Below is a small trained network, with its code and all its weights. Each question gives an input and a class and asks what happens when units are switched off, that is, made to give their printed mean instead of their output.

import numpy as np


def w(rows, s, z=0):
    codes = np.array(rows[::2]) - 128.0
    scale = np.full(codes.shape[1], s)
    scale[-1] = z or s
    return codes * scale


def norm(h):
    return h / np.sqrt((h * h).mean(-1, keepdims=True) + 1e-5)


def f(y):
    return np.maximum(y, 0)


def log_softmax(a):
    a = a - a.max(-1, keepdims=True)
    return a - np.log(np.exp(a).sum(-1, keepdims=True))


def net(x, mask):
    res = np.array(x, float).reshape(1, 2) / 4 @ E
    u = 0
    for l in range(2):
        y = f(norm(res) @ A[l][:, :-1].T + A[l][:, -1])
        res = res + np.where(mask[u : u + 5], y, B[l][:, -1]) @ B[l][:, :-1]
        u += 5
    return log_softmax(norm(res)[-1] @ U[:, :-1].T + U[:, -1])


A, B = {}, {}
E = w([
[145,117,97,64,44,114,103,225,90,41,112,44],'x0',
[149,255,86,124,185,175,127,125,143,72,37,88],'x1',
],0.008)
A[0] = w([
[170,174,118,140,78,149,133,140,147,124,129,116,63],'0.n0',
[143,137,130,155,205,137,129,84,134,189,110,152,4],'0.n1',
[129,203,128,150,242,135,132,89,146,170,131,146,14],'0.n2',
[124,248,126,131,220,139,136,106,137,108,95,128,73],'0.n3',
[143,197,117,118,77,145,138,169,125,83,116,99,130],'0.n4',
],0.015,0.0012)
B[0] = w([
[148,71,145,158,103,117,145,131,62,111,146,121,159],'0.n0',
[29,162,91,171,67,217,180,133,82,129,135,172,219],'0.n1',
[75,87,182,88,166,121,163,70,53,56,7,138,244],'0.n2',
[185,173,109,174,89,158,116,164,173,233,178,140,253],'0.n3',
[118,124,123,100,191,79,107,122,150,86,119,105,207],'0.n4',
],0.015,0.019)
A[1] = w([
[185,171,83,175,81,189,86,178,155,193,208,149,75],'1.n0',
[109,155,116,87,154,103,91,127,128,15,86,102,255],'1.n1',
[223,183,128,178,141,131,93,177,139,247,108,116,16],'1.n2',
[153,240,40,136,76,187,121,167,174,49,161,81,28],'1.n3',
[119,130,103,147,51,187,161,158,113,170,170,118,24],'1.n4',
],0.016,0.00094)
B[1] = w([
[150,109,146,83,83,125,155,156,101,96,38,72,214],'1.n0',
[32,131,113,128,66,84,161,173,109,84,112,108,232],'1.n1',
[180,74,112,166,246,106,113,120,50,107,148,126,250],'1.n2',
[192,108,158,151,140,187,133,107,111,211,121,177,174],'1.n3',
[194,137,133,87,160,90,75,123,195,138,187,108,240],'1.n4',
],0.013,0.012)
U = w([
[52,114,98,121,62,35,122,200,127,48,111,92,227],'0',
[155,151,121,190,68,147,99,120,193,138,132,105,5],'1',
[255,109,100,195,222,103,98,172,51,142,83,105,133],'2',
[90,128,134,120,88,163,100,73,188,176,241,217,88],'3',
[167,148,118,148,97,148,68,104,184,89,116,147,4],'4',
[240,86,164,33,67,87,58,119,253,171,218,117,185],'5',
[157,177,98,112,118,118,117,138,225,141,103,156,28],'6',
[52,156,152,165,102,230,169,47,70,139,41,238,210],'7',
],0.009,0.0036)

Each question gives the input, the list of numbers given to net, and the class t.
The units are the neurons (one row each of A and B). Each row of codes is followed by its name. A weight is (code - 128) times the scale printed after its matrix; where a second scale follows, it is the last column's (A, B and U).
mask holds one flag per neuron, layer by layer. A switched-off neuron (its flag False) gives its mean, the last column of its row in B, instead of its output. The means were averaged over made-up inputs and are rounded, as every weight is.
A unit's drop is (log p(t) with every unit on - log p(t) with that unit switched off) / (log p(t) with every unit on - log p(t) with every unit switched off).
The circuit of an input: a set's keep is (log p(t) with only the set's units on - log p(t) with every unit switched off) / (log p(t) with every unit on - log p(t) with every unit switched off). Starting from all 10 units, units are removed one at a time, each time the one whose removal leaves the highest keep (on an exact tie, the one counted first), for as long as the keep stays at least 0.8.
units of the circuit, in order: the units of the circuit, biggest drop first
most important unit: the unit with the biggest drop
top k neurons: the k neurons with the biggest drops, biggest first
top k neurons in layer l: the k neurons of layer l with the biggest drops, biggest first
drop when u is switched off: that unit's drop, to one decimal
input [2,-3], class 5: top 3 neurons	(0.n2 0.n4 0.n3)
input [4,-5], class 5: top 2 neurons	(0.n2 0.n4)
input [4,2], class 0: most important unit	0.n3
input [-4,-5], class 3: top 3 neurons in layer 0	(0.n3 0.n2 0.n4)
input [-4,-6], class 5: units of the circuit, in order	(0.n2 1.n4)
input [3,2], class 0: top 2 neurons	(0.n4 0.n3)
input [-5,-7], class 3: top 2 neurons	(0.n3 0.n2)
input [3,-2], class 0: top 2 neurons	(0.n3 0.n1)
input [-3,-5], class 5: top 4 neurons	(0.n2 1.n4 0.n4 0.n3)
input [1,-8], class 5: top 2 neurons	(0.n2 0.n3)
input [7,7], class 2: top 2 neurons	(0.n2 1.n3)
input [3,-3], class 0: top 2 neurons in layer 0	(0.n1 0.n3)
input [-3,-4], class 3: top 3 neurons in layer 0	(0.n3 0.n2 0.n4)
input [2,1], class 0: top neuron in layer 0	(0.n3)
input [7,-8], class 5: top 4 neurons	(0.n2 0.n4 0.n3 1.n1)
input [4,-4], class 0: top 2 neurons	(0.n1 0.n3)
input [7,8], class 2: drop when 0.n2 is switched off	5.2
input [0,3], class 2: drop when 0.n3 is switched off	2.4
input [3,0], class 0: drop when 0.n3 is switched off	3.2
input [1,7], class 2: most important unit	0.n3
